Here is a tiny trained network, its code and every weight. The questions are about switching its units off for an input and a target symbol, where a switched-off unit gives its printed mean instead of its output.

import numpy as np


def w(rows, s, z=0):
    codes = np.array(rows[::2]) - 128.0
    scale = np.full(codes.shape[1], s)
    scale[-1] = z or s
    return codes * scale


def f(y):
    return np.maximum(y, 0)


def softmax(a):
    e = np.exp(a - a.max(-1, keepdims=True))
    return e / e.sum(-1, keepdims=True)


def log_softmax(a):
    a = a - a.max(-1, keepdims=True)
    return a - np.log(np.exp(a).sum(-1, keepdims=True))


def net(x, mask):
    ids = ['αβδεηθλξπτφω'.index(c) for c in x.split()]
    T = len(ids)
    res = E[ids] + P[:T]
    q, k, v = (res @ M[0].T for M in (Q, K, V))
    z = softmax(np.where(np.tri(T) > 0, q @ k.T / 3**0.5, -1e9)) @ v
    res = res + np.where(mask[0], z, O[0][:, -1]) @ O[0][:, :-1]
    y = f(res @ A[0][:, :-1].T + A[0][:, -1])
    res = res + np.where(mask[1:13], y, B[0][:, -1]) @ B[0][:, :-1]
    return log_softmax(res[-1] @ U[:, :-1].T + U[:, -1])


Q, K, V, O, A, B = {}, {}, {}, {}, {}, {}
E = w([
[142,101,233,85],'α',
[192,225,216,117],'β',
[116,145,161,165],'δ',
[250,131,130,90],'ε',
[71,151,136,208],'η',
[131,242,114,165],'θ',
[66,69,49,101],'λ',
[117,82,56,89],'ξ',
[46,130,129,194],'π',
[100,13,77,116],'τ',
[95,205,135,66],'φ',
[121,144,163,174],'ω',
],0.018)
P = w([
[92,98,93,121],'0',
[82,118,130,123],'1',
[77,142,157,137],'2',
[78,163,188,152],'3',
[83,177,209,152],'4',
[95,192,227,153],'5',
[105,208,239,154],'6',
[111,218,254,148],'7',
[112,211,249,151],'8',
],0.0067)
Q[0] = w([
[217,134,8,74],'H1',
[19,227,250,236],'H1',
[106,175,153,158],'H1',
],0.014)
K[0] = w([
[46,52,2,183],'H1',
[171,239,188,78],'H1',
[160,223,164,157],'H1',
],0.009)
V[0] = w([
[136,1,192,171],'H1',
[158,136,101,212],'H1',
[76,158,117,177],'H1',
],0.012)
O[0] = w([
[125,62,212,148,3],'H1',
[209,2,71,222,24],'H1',
[79,101,48,71,173],'H1',
],0.0093,0.0034)
A[0] = w([
[111,129,96,97,120],'N1',
[87,184,47,157,108],'N2',
[222,80,211,103,129],'N3',
[143,25,96,197,149],'N4',
[132,108,28,88,115],'N5',
[157,126,70,75,171],'N6',
[192,168,132,125,208],'N7',
[50,85,117,153,1],'N8',
[204,47,82,27,144],'N9',
[64,74,113,96,66],'N10',
[102,111,118,249,91],'N11',
[79,217,56,125,75],'N12',
],0.011,0.0079)
B[0] = w([
[171,134,101,121,159],'N1',
[137,62,99,75,223],'N2',
[108,178,88,197,180],'N3',
[216,84,192,63,166],'N4',
[161,171,139,132,176],'N5',
[81,146,128,181,172],'N6',
[67,2,78,198,186],'N7',
[45,44,144,189,146],'N8',
[115,224,171,177,154],'N9',
[48,135,92,105,156],'N10',
[158,95,105,218,163],'N11',
[156,107,167,72,247],'N12',
],0.009,0.013)
U = w([
[74,193,188,106,115],'α',
[118,136,116,112,92],'β',
[190,123,149,100,143],'δ',
[130,176,64,181,180],'ε',
[148,72,107,121,76],'η',
[166,130,17,115,149],'θ',
[27,124,72,121,150],'λ',
[87,199,71,115,99],'ξ',
[63,60,78,132,2],'π',
[121,72,184,92,141],'τ',
[150,162,143,40,172],'φ',
[255,110,176,90,143],'ω',
],0.009)

Each question gives the input, a string of symbols that net reads in full, and the target symbol t.
The units are the heads (3 rows each of Q, K, V and O) and the neurons (one row each of A and B). Each row of codes is followed by its name. A weight is (code - 128) times the scale printed after its matrix; where a second scale follows, it is the last column's (O, A, B and U).
mask holds one flag per unit, heads first, then neurons. A switched-off unit (its flag False) gives its mean, the last column of its rows in O or B, instead of its output. The means were averaged over made-up inputs and are rounded, as every weight is.
A unit's drop is (log p(t) with every unit on - log p(t) with that unit switched off) / (log p(t) with every unit on - log p(t) with every unit switched off).
The circuit of an input: a set's keep is (log p(t) with only the set's units on - log p(t) with every unit switched off) / (log p(t) with every unit on - log p(t) with every unit switched off). Starting from the 12 units with the biggest drops (on a tie, the unit counted first), units are removed one at a time, each time the one whose removal leaves the highest keep (on an exact tie, the one counted first), for as long as the keep stays at least 0.8.
units of the circuit, in order: the units of the circuit, biggest drop first
top k neurons: the k neurons with the biggest drops, biggest first
drop of u: that unit's drop, to one decimal
input τ ω θ ε π π δ, target ε: top 3 neurons	N12, N2, N4
input δ ξ θ η, target θ: units of the circuit, in order	H1, N2
input π φ η λ ε ω, target ε: units of the circuit, in order	H1, N12, N2, N11
input λ ε π ε τ ξ ε ω η, target ε: units of the circuit, in order	H1, N11, N12
input θ π δ φ π, target φ: units of the circuit, in order	H1, N12, N7
input η ξ θ ε ξ η, target ε: top 4 neurons	N11, N12, N4, N2
input φ τ α π, target α: top 2 neurons	N7, N2
input τ θ ω ω φ θ, target θ: top 2 neurons	N2, N7
input π π δ ε π α ω π η, target α: top 2 neurons	N2, N7
input τ α ε ε π ω π, target ε: top 3 neurons	N11, N12, N2
input ω φ τ, target τ: drop of H1	1.2
input η λ ξ α ξ π ω, target α: drop of N2	0.2
input θ η η π, target θ: drop of N2	0.1
